In the rows, zero is written as 128.
Rows near named flat spaces through zero (a row that begins with a name and a colon came from that space)
zit-lele: [ 64 133 107 126 124  84  97 151 166 136 100 122 201  83 122 132 183 118
 120 220 145 168 104]
sikar-sal: [ 60 203  20 101  78  81  79 149 175 102 177  83 105 202 173  83 146 157
 129 149 228 238 135]
noval-pigof: [134 122 155 117 168 101  87 126 155 109 116 130 156  85 121 203 154 123
 143 163  87  89 130]
sikar-sal: [121 148 122 122 121  96 141 138 152 133 123  67 131 123 141  89 160 168
 183 172 171  99  58]
sikar-sal: [149  96 187 129 148 140 189  91  95 174  98 133 154  17  62 117 147 116
 109 159  98  34  96]
noval-pigof: [106 145 121 127 152  80  64 110 163 131 131  99 171 131 124 114 140 130
 108 189 137 168  74]
levar-lep: [ 87 145  99 142 115  93 116 143 141 137 109 116 123 145 132 105 148 141
 115 159 160 177 116]
zit-lele: [150 129 157 116 144 138 124  93 117 126 147 137 143  86 107 163 127  87
 115 115  90  87 149]
zit-lele: [ 98 127  78 113  71 138 126 137 148 134 151 128 133 150 153  85 112  84
  97 115 169 190 148]
zit-lele: [134 108 156 130 136 119 121  97 127 147 126 132 173  88 134 127 127 102
 120 158 110 101 109]
noval-pigof: [133 114  98 113 117  95 125  97 134 147 138 119  58 156 144  86  80 191
  77 136 177 127 127]
zit-lele: [107 188 117 145 116 123 157 122  94 136 145  83 139 165 109  44 147 166
 149 148 172 156  76]
levar-lep: [131 140 127 140 114 149 131 147 121 116 136 118 130 182 135 104 114 111
 138  99 126 162 123]
sikar-sal: [102 156  95 129 142 108  54 152 154  86 138 144 119 189 138 181 126 121
 106 117 115 211 175]
zit-lele: [117  92  84 121 112 116  95 148 177 135 120 141 121 141 192 126 116 137
 135 133 166 166 120]
noval-pigof: [103 135 124 136 130 100 106 156 155 121 103 110 143 136 123 136 153 122
 132 160 128 153 109]
sikar-sal: [101 199  87 112 161  92 108 150 137  90 136 113  83 126 109 182 189 216
 172 147 158 131 148]
zit-lele: [115 124 135 138 118 137 139 118 124 153 127 125 198  91 139  92 151  99
 149 159 137 132  85]
sikar-sal: [167 141 143 130 130 183 182 129  77 113 151 141  94 150 123 126 111 161
 169  66 119  88 153]
levar-lep: [154  85 121 117 114 139 147 126 159 157 117 118 105  94 151 108 119 113
 142 107 151  95  93]
levar-lep: [124 116 175 133 142 111 129 108  92 120 118 153 157 120 110 159 111 140
  92 172  81  92 169]
zit-lele: [101 124 124 151 126  94 101 114 123 137 119 154 154 131 185 141 135 132
 136 161 134 148 143]
sikar-sal: [138 116 123 116 161  81  85 105 156 127 126 124 103 119 155 158 121 185
 129 162 139 102 115]
noval-pigof: [161 103 157 121 135 166 148 160 129 100 115 153 107 109 123 208 132  94
 160  73  74  76 181]
noval-pigof: [117 135 109 134 121 144 134 130 123 140 131 134 137 128 120  98 133 122
 120 120 146 164 116]
sikar-sal: [115 140 115 144 127  94 114 112 116 134 127 128  96 168 154 111 112 167
 113 140 151 150 134]
levar-lep: [134 153 153 146 127 120 108 123  99  97 147 118 130 218 143 123  91 132
 123 119 101 149 147]
levar-lep: [159 140 171 107 153 165 124 116  96  85 169 146 172 131 110 179 111 126
 145 118  68  83 169]
noval-pigof: [141 127 160 146  82 139 207 128  71 133 122 114  84 172 136  85  96 137
 134 102 128  78 156]
noval-pigof: [ 54 152  85 146 103  93 137 137 128 164  96 128 138 100  91  81 173 121
  75 179 174 201 121]
levar-lep: [133 161 132 135 115 112 164 122 113 136 128  75  80 154 104  76 131 152
 134 122 155 108  94]
noval-pigof: [109 126 137 136 126  87 125  92 134 167 110 112 137  80 105 104 145  95
  84 167 135 123 100]
levar-lep: [185  68 186 115 159 126 118 103 116 106 127 169 108 125 172 213  74 162
 137 123  67  26 184]
sikar-sal: [ 92 124 102 145  98 105 149 155 139 146  97 127 126 116 170 113 162 141
 163 154 170 139 121]
levar-lep: [152  68 158 163 107 152 143 138 106 137 103 168 121 178 192 126  74 103
 132  89  98 127 155]
sikar-sal: [114 146 169 153 121 126 164 137  66 110 120 138 158 164 132 126 126 164
 149 162 103 104 159]
zit-lele: [116 116 167 182  88 161 187 120  49 154 112 165 165 157 143  78 105  79
 113 111 102 144 159]
levar-lep: [171  66 159 131 119 166 131 143 135 124 119 146 129 162 154 133  71  92
 122  86  89 114 135]
levar-lep: [111  63 155 130  93 117 105  93 150 176 120 130 236  99 140  62  88  29
  48 193 112 155  84]
noval-pigof: [136 105  97 114 146 129 100 136 166 135 122 138 102 117 131 138 122 147
 116 117 147 150 113]
zit-lele: [ 52 123  85 114  85  84  89 131 173 148 122 124 197 101 128  97 145  70
  57 208 160 206 129]
sikar-sal: [134 114 141 102 138 155 152 126 132 135 126 141 159  40  82 157 157 102
 126 136 108  82 134]
noval-pigof: [138 139 122 126 164 152  89 126 134 118 149 135 166 141 110 124 125 134
 127 123 118 173  97]
zit-lele: [ 97 114  92 132 104 135 106 117 148 167 130 133 169 121 113  57 117  71
  58 139 157 219  92]
zit-lele: [121 131  96 136 131 159 119 158 131 121 122 160  98 147 111 145 129 112
 109  74 126 191 160]
sikar-sal: [128 129 141 128 139 118  89 117 142 125 132 116 152 143 100 125 112  86
  82 136 101 160 113]
levar-lep: [154  72 165 161  93 126 154 109 109 159 108 131 116 170 191  80  69 100
 121 112 120 104 116]
noval-pigof: [123 123 125 111 176 124  81 130 159 117 120 160 161  55 105 211 169 117
 130 147  97 125 141]
[ 91 125 142 125 162 108  57 107 124 114 130 182 211 106  95 184 125  98
  47 189  72 181 177] -> levar-lep
[154 133  90 136 141 134 110 136 134 117 140 136  42 199 174 128  97 191
 153  66 161 158 132] -> zit-lele
[176  89 164 130 170 130 129 116 126 128 111 145 103 107 149 174 113 174
 162 120 100  54 120] -> sikar-sal
[122 190 113 111 145 112 133 131 131 114 146  65 105 144  63  91 153 182
 132 148 159 132  78] -> zit-lele
[114 109 128 117 132 155 131 162 136 118 113 155 169  99  96 155 142 114
 117 142 106 141 147] -> levar-lep
[112 143 136 127 172 109  65 130 159 115 121 127 188  98  95 171 164  98
 118 166  93 161 104] -> noval-pigof
[132 142 122 104 151 128 107 100 139 129 152 129 147  77 102 147 145 118
 116 137 125 118 122] -> levar-lep
[167  85 158 135 111 132 190 133 110 143  95 119  40 144 126 115  88 153
 120  91 123  56 138] -> noval-pigof
[125 143 124 117 118 181 163 173 123 104 129 143 141  98  93 168 167  88
 162  86 106 124 166] -> zit-lele
[108 121 110 117 116 112 113 139 165 139 119 101 145 121 110  97 134 111
 100 159 148 158  91] -> levar-lep
[156 128 160 123 145 128  98 124 139 100 141 112 137 158 126 158 107 101
 131 114  84 113 128] -> noval-pigof
[129 136 122 110 159 113 103 135 154 111 125 126 123  96 114 179 155 153
 144 144 122 109 128] -> sikar-sal
[103 134 115 130  96  72 145 117 122 140 119  99  87 162 154  84 111 185
 109 175 175 116 128] -> noval-pigof
[121 175 119 122 138 132 133 138 117 105 143 117 114 131 103 149 158 144
 152 115 129 128 144] -> zit-lele
[109 173 100 121 158  86  88 147 152 103 119  96  66 167  69 145 142 174
  90 136 138 172 125] -> levar-lep
[146 101 163 132 163 107 107 111 132 132 107 141 130 102 120 170 121 135
 113 149  91  90 127] -> zit-lele
[ 86 142  90 141 105 111 168 166 129 141  96 128 107 105 150 118 183 176
 178 152 183 131 127] -> levar-lep
[124  94 117 126  71 119 136 104 131 153 144 123 134 162 191  63  73 103
  99 135 161 139 128] -> zit-lele

Rows near named flat spaces through zero
momu_pizi: [134 139 106 116 178 104 120 143 130 112 140  93 130 127 125 172 128 128
  99 128 126 153 134]
masos_faf: [124 122 140 146 167 147 142 183 171  74 123 198 145 128 156 145 138 110
 111 138 117 142 114]
momu_pizi: [164  53  72 114 183 175  60 125 132 128 119  89 142 154  93 133 144 172
 153 123 106 122 115]
sudam_fefa: [112 131 139 143 131 151 129 108 113 139 128 126 133 128 145 134 128 127
 113 124 118 152 170]
masos_faf: [103  93 101 123 111 127 119 134 112 142 114 119 106 159 103 106 150 131
 150 104 122 107 116]
momu_pizi: [ 67 141 157 141  74 104 162  96 100 166 134 138  95 117 121  95 136 104
 140 104 132 111 152]
tole_barar: [ 86 122 239 164 113 159 167  97 120 130 175 204 100 102 121 122 153 106
 123 101 123 170 128]
momu_pizi: [200 139 162 152 151 181 137 165 176 130 106 119 144 140 142  76 137 135
 107 140 137 151 146]
sudam_fefa: [144 132 186 136  93 202 129 131 155 153 150 171 111 135 137 122 151 135
 131 123 148 192 141]
sudam_fefa: [ 79  99 142 126 120 105 120  73  40  96 124 132 119 165 133 149 131 169
 121 110 109 117 123]
masos_faf: [ 66 145 182 104 116  56 179  86 118 100 165 174  94  97 153 132  79  98
 127 127 132 101 140]
momu_pizi: [126  91  80 121 174 156  92 231 162 140 118 149  73 123 108 139 155 122
 121 105 139 146  96]
tole_barar: [ 81 124 140 149 129  96 147 127 106 101 134 161 132 127 111 144 163 116
 129 111 113 112  94]
tole_barar: [111 127 172 111  92 118 155  75  84 106 144 146 116 143 151 129  81 112
 125 124 119 131 125]
sudam_fefa: [182 127 124 108 128 122 117 164 142 128 136  96 126 152 116 139 106 154
 125 143 152 153 119]
sudam_fefa: [113 105 153 156 116 163 130 121 121 182 144 119  99 117  84  99 165 110
 141  92 123 146 131]
tole_barar: [152  88  79  58 160 125  94  93 124  68 150  98 151 186 131 193  95 144
 139 139 108 144 104]
tole_barar: [153 160 119 139  83 158 122 139 126 140  85 145 138 126 154  96 140 135
 129 140 141 109 107]
tole_barar: [127 116 163 147  96 148 152 103  80 131 132 126 120 150 114 112 123  93
 124 103 108 142 100]
momu_pizi: [152 132 166 169 194 118 142 221 144 101 122 159 105  97 115 124 149 125
  83 120 138 140  84]
sudam_fefa: [151 132  94 105 156  88 126 182 185 111 122  94 140 167 119 130 146 160
 131 145 151 126 148]
masos_faf: [132 176 124 144  57 164 130 179 139 205 105 141  84  99 136  94 144 104
 124 119 167 146 128]
masos_faf: [117  87  94 147 130 113 127 146 143 138 148 114 160 136  69 145 144 107
 167 123 107 120 110]
sudam_fefa: [126 137  86 143 159  96 116 136  97 124  88 101 135 102 129 115 127 129
 112 128 116  75 111]
tole_barar: [157 124 116 182 142 111 147 223 139 111  91 146 152 118 110 102 130 105
 119 137 122  97  77]
masos_faf: [110  94 105 104 100 105 117  85  99 143 162 105 127 133  85 154 107 115
 168 118 115 117 102]
momu_pizi: [138 137 124 102 106  98 124  53  81 132 130  83 141 123 144 127  65 142
 134 146 124  99 149]
masos_faf: [102 114 146 128 111 127 137  83  68  96 127 143 132 154 140 143 117 124
 122 116 104 126 108]
sudam_fefa: [187 198 172 105 106 152 134 140 160 132 138 138 114 111 165 135 120 137
  97 150 174 177 120]
masos_faf: [126 158 123 129  59 126 126  89  75 161  95 126 119 105 156  94  90 128
 134 136 137  86 125]
masos_faf: [142 136 166  99 151 123 133  73  95  73 136 131 133 143 177 151  80 150
  96 143 120 141 141]
masos_faf: [137 149  98 121 125 122 118 200 146 154 129 121  94 115 117 150 137 115
 114 122 156 155 108]
tole_barar: [175 104  95 117 134 190  88 127 133 153 114  98 132 138 127 118 116 135
 135 130 122 143 130]
momu_pizi: [134 117 141 123 127 162 112 108 111 124 137 152 118 114 133 142 122 126
 128 123 122 140 101]
tole_barar: [ 64 154 169 142 119 124 131 100 147 164 129 184  93  65 152  94 162 157
 135 125 152 100 184]
tole_barar: [102 135 143 156 137 118 130 118 103 144 115 133 115  97 125 107 149 137
 118 116 126 105 135]
masos_faf: [153 141 126 134 100 170 107  92 124 168  98 111 133 117 140  78 139 154
 140 134 136 106 147]
sudam_fefa: [136 125 159 136 110 127 140 106 110 147 133 116 110 122 101  93 139 121
 137 110 129 115 104]
sudam_fefa: [136 138 135 138 135 114 140 148 125 100  99 154 131 120 152 103 113 128
 116 139 128  93 110]
momu_pizi: [ 94 129 153 177 158 174 150 227 186 139 132 197 100 111 130 130 185  87
 100 104 132 185 144]
tole_barar: [ 93 124 128 162 101 121 153 147 123 167 130 123 118 125  94 106 155  89
 139 103 121 127 131]
momu_pizi: [ 50 128 145 156 108  94 150 108 100 152 157 150 114  96  99 148 154 102
 138 103 118 126 134]
sudam_fefa: [ 80 131 145 131 119 123 147 123 143 126 138 179 104 108 124 119 161  98
 139 108 125 112 107]
sudam_fefa: [105  75  67 132 163 109 118 189 161 144 141 106 127 137  82 146 127 105
 152 118 114 128 143]
sudam_fefa: [152 141 132 118 125 156 117 175 166 136 140 148 114 125 137 150 130 133
 120 137 154 174 127]
tole_barar: [ 69 113 115  92 121  85 116  34  47 105 114 128 107 123 165 128  80 150
 131 124 109  64 143]
tole_barar: [142  83 137 109 168 136 114  91 103 102 129 108 115 149 121 111 113 142
 128 114 106 111 115]
momu_pizi: [126 194 147 113 108  79 159 141 120  92 141 162 130  97 170 177  83 101
  96 153 147 139 102]
momu_pizi: [165 132 117 131 107 169 109 103 158 179 148  84 148 127  75 122 181 124
 161 120 132 151 112]
masos_faf: [100 160 141 145  75 140 143 132 113 147  97 181 105  98 161  92 130 108
 127 124 139  99 116]
momu_pizi: [120 138 138 152 151  80 145 131 128 110 141 108 156 130  89 144 173 136
 125 124 122 121 110]
masos_faf: [147 128  95 142 130 165 111 215 178 172 119 119 108 133  99 122 180 120
 129 115 150 164 122]
[155 154 160 122 140  91 136  79  79 104 139 104 141  99 143 146  73 136
 102 146 125 117 114] -> momu_pizi
[226 149 181 140 153 193 121 141 152 126 116 105 132 141 128  90 159 155
  97 130 145 169 104] -> tole_barar
[174 125  97 109 157 156 104 130 154 141 122  71 139 148 128 125 125 139
 122 135 130 150 157] -> momu_pizi
[183 127 106 104 151 149 104 105 142 112 124  81 164 157 133 139 124 152
 127 146 123 141 133] -> momu_pizi
[145  91 106 104 187 125  98 114 134  90 163 104 152 146  96 190 138 145
 133 128 108 152 101] -> masos_faf
[ 52 142 115 101 110  36 149  91  78  91 151 152 131 109 165 194  51 120
 124 149 122 103 154] -> tole_barar
[178 121 100 112 155 157 106 164 175  91 114 126 157 171 127 140 165 151
 130 140 131 144  96] -> momu_pizi
[119 119  96 112 107 153 111 146 178 168 131 145 121 111 142 121 104 124
 159 144 143 129 175] -> tole_barar
[173 133 105 134 173 126  99 110 146 127 119  84 175 106 119 129 133 165
 131 154 124 107 140] -> masos_faf
[175 129 119 138 146 149 120 223 171 155 109 132  93 106 121  94 123 120
 116 129 155 133 109] -> momu_pizi
[107 169 152 126 115 168 133 136 166 149 148 181 100  88 150 147 161 100
 116 119 147 171 130] -> sudam_fefa
[106 165 174  95 136 118 128  56  92  88 132 173  98  92 187 141 110 144
  99 130 134 111 114] -> masos_faf
[ 96 110 157 138 123 134 154 154 139 122 145 182 103 119 132 126 114  90
 129 116 122 139 126] -> sudam_fefa
[230 170 104 102 177 141  99 179 194 109 127  75 164 144 136 164 140 171
  99 167 161 178 127] -> tole_barar
[134 150 129 148 111 111 145 191 167 143 128 145 123 114 101 117 164 112
 136 127 150 126  96] -> momu_pizi
[144 119  85  89 166  86 103 102  69  65 139  94 160 142 152 219  49 143
 102 155 107 136 111] -> tole_barar
[225 175 100 140 142 221  69 166 140 163  84  87 145 120 154 133 162 172
  86 146 155 183 126] -> masos_faf
[140 135 121 160 132 151 138 199 137 105  94 161 144 144 154 129 131 114
 102 136 124 144 119] -> masos_faf

Rows near named flat spaces through zero (a row that begins with a name and a colon came from that space)
bab_mal: [131 137 124 118 169 110 144 122 136 126 122 136 137 107  92 135  99 125
 136 139 122  88 143]
bab_mal: [150 112 136 128  85 139  93 148 109 145 101 114 131 177 128 148 152 120
 130 106 141 186 131]
barel_lon: [209 154 110 130  30 126  92  88  98 109  86 129 100 147 115 149 165 185
  96 158 133 144 122]
bab_mal: [162  92 148 101 101 125  95  83 140 124 121 128 132 148 127 176 145 154
 129  95 132 180 134]
barel_lon: [166 143 149 121 187 129 160 115 160  95 160 140 156 112 152 146  62 159
 102 121  90 110 134]
bab_mal: [105 140 129  96 146 155 129 164  77 168 117 114 142 117  80 142 155  81
 152 145 131  81 131]
bufu_vuka: [ 83 110 123 145 124 119 116 144 120 140 141 108 140 166 127 119 132  75
 131  98 144 164 129]
nofa_virik: [ 63 134 136 123 209 103 143  86 166 137 193 130 131  74 139  89 111 122
 133 126 136  87 130]
barel_lon: [176 123 133 121 132 145 158 156 131 104  87 150 132 127 120 161 100 141
 132 138  92 110 137]
verav_gulim: [194 222 146 146 229 106 160   8 156  69 191 149 110  83 100 114  64 175
  55 201  84  42 164]
nofa_virik: [131 109  96 133 141  95 175 142 168  76  76 174 127  83 131 126  74 122
 122 108  85  83 136]
bofaf_bom: [118 125 125 111 131 103 134 155 137 133 142 118 191 122 168 145  82 140
 109  93 101 105 114]
bofaf_bom: [164 110 170 109 167 171 167 137 147 134 159 125 128 130 108 172 110 194
 190 177 140 131 124]
bofaf_bom: [105 127 129 121 131 140 131 112 107 127 147 120 127 129 112 135 147  94
 126 130 125 117 127]
verav_gulim: [222 166 152 111 173 165 139 155 135 120 174 112 148 131 129 142  70 205
 130 127 158 175 111]
nofa_virik: [166  98 123 107 130 110 146  85 171  97  88 167  97  83  97 154 119 181
 158 139 126 113 139]
verav_gulim: [ 82 104 123 136 135 124 169 125 138 113 146 131 131 122 121 137 119 111
 152 148 114  94 123]
bufu_vuka: [103 127 121 127 145 146 152 171 105 124 155 110 156 143 120 133 106  82
 133 109 130 132 115]
nofa_virik: [162 128 132 130 143 154 161 142 131  96 151 127 129 137 118 145  94 142
 137 128 133 153 117]
verav_gulim: [147 128 127 133 103 143 116 164 124 131 116 125 130 142 161 119 130 139
 121 107 134 166 116]
nofa_virik: [224 118 129  93  99 148 140 133 136  98  92 148 125 111 117 178 108 204
 141 125 125 147 117]
bufu_vuka: [223 182  92 142 114  79 137  81 142  75  92 150 113 106  85 130  74 196
  88 166 119  90 141]
barel_lon: [142 128 136 118  98 162 120  90  96  99 156 120 122 147 132 155 158 101
  95 111 115 156 119]
bufu_vuka: [113 100 107 149 106 135 151 145 132 112  87 147  81 127  95 116 149 109
 170 149 147 136 130]
barel_lon: [172 180 117 123 108 128 105 146  95 135 149 100 160 142 139 124 108 152
  87 119 139 138 110]
verav_gulim: [129 143 121 133  95 134  86 115  99 139  99 130 103 136 130 107 179  94
  98 117 130 144 137]
verav_gulim: [127 145 123 155 104 114 117  86 126 107 117 140 108 134 146 112 145 115
  83 143  97 110 141]
bofaf_bom: [183 154 134 119 145 134 131  79 127 102 168 119 122 130  92 147 107 166
 118 144 149 146 127]
nofa_virik: [ 86 102 140 123 107 153 115 127 115 150 149 115 115 139 142 125 179 108
 150 123 148 155 115]
bab_mal: [126 175  96 171 171  86 171 105 163  85 137 153 106  83 126  71  72 144
 100 167 113  63 136]
bofaf_bom: [132 157 122 113 162 104 128  65 118 113 162 120 140 112  81 141 111 114
 101 135 124  90 141]
verav_gulim: [ 75  98 126 150  63 104  94  67 111 133  92 133 101 163 123 138 202  72
 110 143 100 115 153]
bofaf_bom: [196 127 148 128  98 130  97 146 137 151  90 126 130 161 137 150 128 196
 138 140 139 169 136]
verav_gulim: [183 170 144 129 168 112 111  87 149 124 136 135 125 115 128 119 102 175
  96 142 123 121 147]
bab_mal: [146  80 112 137  41 149 125 222  94 140  29 129 129 191 110 167 151  98
 166 118 125 170 128]
bufu_vuka: [231 139 107  96 136 149 187 200 135 102  99 139 140  95  77 166  53 223
 183 155 153 117 103]
nofa_virik: [ 72  98 126 147 159 142 169 152 142 111 165 125 125 136 129 114 111  83
 157 114 140 148 118]
bab_mal: [ 99  74 145  99 101 146 124 127 130 141 131 126 138 130 148 163 162 125
 157 104 124 145 115]
bufu_vuka: [123 126 131 114 120 127 117 133 121 143 126 123 141 124 137 134 137 131
 127 120 125 122 124]
verav_gulim: [146 135 115 126  90  99  97  89 117 125 107 125 127 140 110 140 142 133
 104 126 128 129 137]
bofaf_bom: [111 104 137 110 147 142 165 126 139 118 156 129 139 110 122 154 116 138
 159 137 123 108 116]
bufu_vuka: [159 111 128  98  88 118 108  98 129 138 108 128 124 120 104 164 150 180
 150 138 145 132 124]
barel_lon: [133  86 112 111   8 144  50 133  94 170  70 115  82 154 121 127 238 135
 161  98 197 223 108]
barel_lon: [173 136 150 118 166 156 164 139 131  90 145 137 157 134 141 167  76 131
 104 119  80 120 132]
nofa_virik: [124 187 133 148 162 128 122 168 110 156 162 103 162 141 157  92  98 124
  94 142 123 105 125]
bofaf_bom: [106 119 100 144 127  83 137 145 162 114  96 150 134 103 155  98  96 125
 117 101 113 109 129]
barel_lon: [132 119 149 102 112 138  92  79 123 141 161 114 128 130 139 146 166 148
 122 111 145 161 120]
nofa_virik: [139 110 122 135 120 132 154 116 147  96 101 156  97 111 121 132 129 139
 141 144 115 118 132]
bab_mal: [ 98 167 165 123 242 164 161 169 137 151 238 101 173 109 172  96  73 129
 126 124 133 116 110]
bufu_vuka: [140 104 120 143 140 127 173 121 153  90 125 142 106 132  88 144  99 139
 164 150 138 135 132]
bab_mal: [108 156 114 149 165 106 132 156 124 147 119 123 132 128 103  95 106 101
 130 144 137  99 143]
nofa_virik: [ 68 125 144 128 166 151 144 133 138 144 191 119 125 103 164  95 141 119
 145 130 142 123 108]
bab_mal: [ 85  62 142 108 118 106 132  86 153 113 129 137 154 135 145 179 131 101
 130  87  88 126 137]
verav_gulim: [ 79  60 139 112  89 145  85 199 124 200  82 116 125 156 143 127 191 106
 197  87 175 198 120]
bufu_vuka: [ 85  88 164  90 109 145  88  90 114 170 165 103 145 143 146 164 191 118
 143 107 136 153 121]
bab_mal: [101  64 145 126  91 134 122 132 167 134 140 129 126 138 189 137 148 163
 161  96 142 188 106]
bofaf_bom: [ 47 113 121 149 143 155 143 160 130 149 110 150  72  91 144  62 185  75
 163 146 139 107 126]
barel_lon: [138 107 174  94 171 132 115 106 159 155 161 122 154 122 146 160 119 174
 148 116 129 142 133]
nofa_virik: [ 65  85 104 133 125 105 149 160 148 120  97 147 134 109 143 114 120  79
 143  90 112 113 126]
bufu_vuka: [146 107 124 110 126 145 172 118 130  98 127 140 116 109  87 166 120 150
 166 157 128 107 120]
bofaf_bom: [165  70 139 112  61 158 138 150 146 116 111 133 120 145 154 174 142 197
 175 123 142 187 100]
barel_lon: [ 99  96 150 128 166 152 145 155 142 125 153 126 142 144 148 135 113  91
 143  91 123 164 128]
bufu_vuka: [104 119 129 125 108 108 102  98 126 141 122 126 131 131 138 130 154 116
 114 120 118 119 135]
verav_gulim: [170 169 109 122 141  83 112  87 140 117 121 135 132  98 108 116  97 165
  94 130 131 101 138]
barel_lon: [129 136 123 132  97 120 107  90 118 129 137 120 114 134 124 124 156 138
 116 141 140 133 126]
bofaf_bom: [184 155 139 129 122 149 100  89 121 134 129 127  78 128  97 117 164 174
 135 165 171 162 134]
[167 132 107 155  73 106 111 161 107 127  41 134 125 177 100 143 126 113
 116 141 111 131 152] -> nofa_virik
[135 125 134 136 139 117 139 144 154 120 122 139 145 126 166 126  96 147
 116 119 102 121 130] -> verav_gulim
[181 135 147 136 107 169 129 137 114 130 129 119 104 161 111 146 145 170
 151 171 151 164 124] -> nofa_virik
[147 132 145 121 123 150 121 112  99 129 144 111 134 163 101 162 140 114
 124 138 128 143 134] -> bofaf_bom
[189 120 154 120 124 156 124 149 137 159 120 118 109 150  95 152 135 212
 195 177 181 170 125] -> nofa_virik
[155 176 132 158 149 122 128 110 119 120 138 123 121 149 111 114 110 130
  98 169 119 110 147] -> nofa_virik
[151 133 124 144 103 126 137 132 135 104 132 129 135 143 156 132 108 152
 108 129 114 140 119] -> verav_gulim
[ 79 112 124 134  93 124  93 103 102 147  91 134 102 139 121 117 199  60
 116 124 115 119 147] -> verav_gulim
[110  95 136 105 120 138 121 141 113 152 126 113 140 145  99 160 148 110
 166 118 147 145 126] -> verav_gulim
[184 151 150 120 163 142 124 119 141 119 163 120 139 133 136 136  94 172
 115 120 140 163 126] -> bab_mal
[ 69  78 121 114 125 116 129  61 138 100 149 137 112 114 111 142 159  70
 131  86 127 142 130] -> nofa_virik
[150 159 149 120 151 112 100 111 142 144 143 126 156 119 174 120 110 162
  85 117 105 115 135] -> bufu_vuka
[130 138  78 130  43  94  80 120  96 130  78 124 113 128 116 107 168 111
  99 101 151 143 119] -> verav_gulim
[ 66 111 114 173 162 121 175 168 150 113 131 138 118 135 131  92 100  76
 150 136 122 115 133] -> nofa_virik
[ 66  63 151 135 145 152 150 130 143 130 162 119 119 161 119 146 145  85
 183 117 147 174 127] -> bufu_vuka
[104 131 104 141 125 120 155 161 121 127  97 139 119 113 110 112 124 106
 144 153 120  82 129] -> bab_mal
[ 95 114 128  84 155 105 115  71 145 126 166 131 147  74 139 133 131 123
 114  79 126 111 120] -> nofa_virik
[124 143 131 135 189 112 163 131 157 112 145 140 145 103 135 118  72 134
 120 136 102  84 137] -> barel_lon
[151 132 137  98 187 119 146 134 148 139 153 121 154 103  93 147  80 169
 161 130 151 116 127] -> verav_gulim
[ 78 110 120 122 177  83 131 119 158 142 143 126 148 109 110 116  99 106
 146 101 143 114 138] -> nofa_virik
[ 51  91 120 140 148 130 169 180 134 127 120 137 142 125 141 121 117  61
 152 113 102  99 127] -> bufu_vuka
[161 176 100 132 122  78 128  66 123  80 116 143 144 106 119 132  91 125
  48 129  76  63 144] -> verav_gulim
[ 85 101  96 143  81 102 125 166 139 135  91 136 125 119 158  99 139 119
 140 106 135 131 113] -> verav_gulim
[117 129 118 133 183  97 163 110 171 103 133 152 125  85 120 112  81 136
 132 131 115  87 138] -> nofa_virik
[ 71  79 138 118 126 143 143 154 136 147 115 137 125 119 142 136 156 102
 171 123 120 118 124] -> bufu_vuka
[107  86 129 107 116 134 136 190 125 143 108 123 169 141 145 159 115 107
 152  85 116 140 117] -> verav_gulim
[ 39  62 140 146  85 157 133 180 117 146  94 136 125 164 182 130 184  44
 146 105  88 139 128] -> verav_gulim
[135 111 134 130 133 175 171 160 130  98 157 130 121 130 143 136 114 131
 149 124 132 158 104] -> nofa_virik
